Below are the code and all the weights of a small trained network. Each question names an input and a target symbol and asks about switching units off, where a switched-off unit gives its printed mean instead of its output.

import numpy as np


def w(rows, s, z=0):
    codes = np.array(rows[::2]) - 128.0
    scale = np.full(codes.shape[1], s)
    scale[-1] = z or s
    return codes * scale


def norm(h):
    return h / np.sqrt((h * h).mean(-1, keepdims=True) + 1e-5)


def f(y):
    return np.maximum(y, 0)


def softmax(a):
    e = np.exp(a - a.max(-1, keepdims=True))
    return e / e.sum(-1, keepdims=True)


def log_softmax(a):
    a = a - a.max(-1, keepdims=True)
    return a - np.log(np.exp(a).sum(-1, keepdims=True))


def net(x, mask):
    ids = ['γδθξτφω'.index(c) for c in x.split()]
    T = len(ids)
    res = E[ids] + P[:T]
    r = norm(res)
    for j in range(2):
        rows = slice(2 * j, 2 * j + 2)
        q, k, v = (r @ M[0][rows].T for M in (Q, K, V))
        z = softmax(np.where(np.tri(T) > 0, q @ k.T / 2**0.5, -1e9)) @ v
        o = O[0][rows]
        res = res + np.where(mask[j], z, o[:, -1]) @ o[:, :-1]
    y = f(norm(res) @ A[0][:, :-1].T + A[0][:, -1])
    res = res + np.where(mask[2:14], y, B[0][:, -1]) @ B[0][:, :-1]
    return log_softmax(norm(res)[-1] @ U[:, :-1].T + U[:, -1])


Q, K, V, O, A, B = {}, {}, {}, {}, {}, {}
E = w([
[94,208,158,205],'γ',
[74,60,158,44],'δ',
[166,26,177,99],'θ',
[137,141,148,9],'ξ',
[72,66,156,42],'τ',
[203,114,161,50],'φ',
[79,50,162,48],'ω',
],0.011)
P = w([
[111,154,254,102],'0',
[130,152,222,114],'1',
[130,148,194,116],'2',
[138,144,175,119],'3',
[136,142,155,120],'4',
[142,145,139,117],'5',
[146,145,125,114],'6',
[150,143,112,114],'7',
[151,139,98,116],'8',
[152,135,85,119],'9',
[150,134,69,126],'10',
[151,132,52,132],'11',
[146,131,23,142],'12',
[206,90,93,100],'13',
],0.0092)
Q[0] = w([
[165,45,180,20],'head 1',
[72,112,120,78],'head 1',
[121,248,149,173],'head 2',
[82,208,139,241],'head 2',
],0.014)
K[0] = w([
[133,116,6,140],'head 1',
[167,116,114,153],'head 1',
[88,135,184,184],'head 2',
[119,163,186,149],'head 2',
],0.021)
V[0] = w([
[254,123,130,198],'head 1',
[117,233,121,116],'head 1',
[183,235,67,98],'head 2',
[133,127,150,12],'head 2',
],0.0093)
O[0] = w([
[104,80,208,43,79],'head 1',
[65,52,102,163,74],'head 1',
[97,144,254,159,77],'head 2',
[105,187,100,171,254],'head 2',
],0.0081,0.0091)
A[0] = w([
[135,69,119,100,212],'neuron 1',
[87,140,81,77,116],'neuron 2',
[105,195,133,95,125],'neuron 3',
[122,138,147,209,255],'neuron 4',
[123,152,100,122,198],'neuron 5',
[110,114,94,74,27],'neuron 6',
[150,51,92,146,229],'neuron 7',
[101,46,97,131,52],'neuron 8',
[117,91,111,132,72],'neuron 9',
[56,77,145,158,66],'neuron 10',
[29,115,134,253,139],'neuron 11',
[174,151,227,105,74],'neuron 12',
],0.011,0.0017)
B[0] = w([
[68,133,179,107,167],'neuron 1',
[168,77,189,109,253],'neuron 2',
[103,34,110,149,248],'neuron 3',
[195,138,247,167,183],'neuron 4',
[137,130,160,159,240],'neuron 5',
[170,192,238,116,191],'neuron 6',
[2,132,53,236,174],'neuron 7',
[57,21,84,135,141],'neuron 8',
[104,44,130,143,134],'neuron 9',
[126,164,70,131,137],'neuron 10',
[146,143,167,125,188],'neuron 11',
[82,121,99,153,227],'neuron 12',
],0.0064,0.0046)
U = w([
[162,149,67,144,126],'γ',
[171,142,74,124,63],'δ',
[159,155,65,158,145],'θ',
[181,117,128,7,56],'ξ',
[80,63,106,136,251],'τ',
[109,101,192,92,116],'φ',
[142,166,185,221,112],'ω',
],0.015,0.0021)

Each question gives the input, a string of symbols that net reads in full, and the target symbol t.
The units are the heads (2 rows each of Q, K, V and O) and the neurons (one row each of A and B). Each row of codes is followed by its name. A weight is (code - 128) times the scale printed after its matrix; where a second scale follows, it is the last column's (O, A, B and U).
mask holds one flag per unit, heads first, then neurons. A switched-off unit (its flag False) gives its mean, the last column of its rows in O or B, instead of its output. The means were averaged over made-up inputs and are rounded, as every weight is.
A unit's drop is (log p(t) with every unit on - log p(t) with that unit switched off) / (log p(t) with every unit on - log p(t) with every unit switched off).
The circuit of an input: a set's keep is (log p(t) with only the set's units on - log p(t) with every unit switched off) / (log p(t) with every unit on - log p(t) with every unit switched off). Starting from the 12 units with the biggest drops (on a tie, the unit counted first), units are removed one at a time, each time the one whose removal leaves the highest keep (on an exact tie, the one counted first), for as long as the keep stays at least 0.8.
circuit, biggest first: the units of the circuit, biggest drop first
top k neurons: the k neurons with the biggest drops, biggest first
heads that matter: for each layer, one digit per head in row order, 1 if its drop is at least 0.15 and else 0, layers parted by /
input θ δ θ θ θ θ θ ξ δ ω ξ φ, target ω: circuit, biggest first : (head 2)
input τ γ θ δ τ ω δ θ φ φ, target φ: top 2 neurons : (neuron 12; neuron 3)
input δ θ θ ω φ τ δ ξ θ δ φ θ, target φ: circuit, biggest first : (head 1; head 2)
input γ θ ω δ τ δ τ τ θ δ τ θ ω, target ξ: circuit, biggest first : (head 1; neuron 2)
input φ θ γ ω τ θ, target θ: circuit, biggest first : (neuron 7; head 2)
input δ τ γ θ θ ω ω θ ξ φ τ, target φ: heads that matter : 00
input δ δ θ γ θ θ φ ξ, target φ: circuit, biggest first : (head 1; head 2)
input θ ξ ξ, target ω: heads that matter : 11
input ω γ φ ξ, target φ: circuit, biggest first : (head 1; neuron 3)
input ξ δ τ ω ξ γ θ τ γ θ, target τ: circuit, biggest first : (neuron 7; head 1)
input θ δ θ δ, target ξ: circuit, biggest first : (head 2; neuron 6)
input θ τ τ γ θ φ τ, target φ: heads that matter : 01
input θ θ ω θ τ ξ θ φ, target ξ: heads that matter : 10
input γ γ δ, target τ: circuit, biggest first : (head 1)
input δ γ ω, target τ: heads that matter : 11
input θ ω γ ξ, target τ: top 3 neurons : (neuron 3; neuron 4; neuron 11)
input θ τ ξ δ δ θ, target γ: heads that matter : 00
input θ δ τ, target γ: heads that matter : 11
input θ τ θ τ δ γ ω δ θ τ δ ξ τ δ, target θ: heads that matter : 10
input ξ θ γ φ θ θ θ δ θ φ θ γ δ, target τ: top 2 neurons : (neuron 7; neuron 2)
input δ τ δ γ τ τ δ φ δ, target φ: heads that matter : 00
input φ γ τ τ, target θ: circuit, biggest first : (head 2)
input ω τ φ θ, target φ: heads that matter : 10
input θ ξ θ δ θ τ φ γ τ φ ω, target φ: heads that matter : 00
input γ ξ γ θ γ θ τ θ ω ξ τ, target ω: heads that matter : 11
input γ φ τ δ γ θ φ φ γ ξ τ φ τ ω, target θ: top 2 neurons : (neuron 6; neuron 2)
input δ θ δ γ δ φ θ τ θ ξ δ, target ω: circuit, biggest first : (head 2)
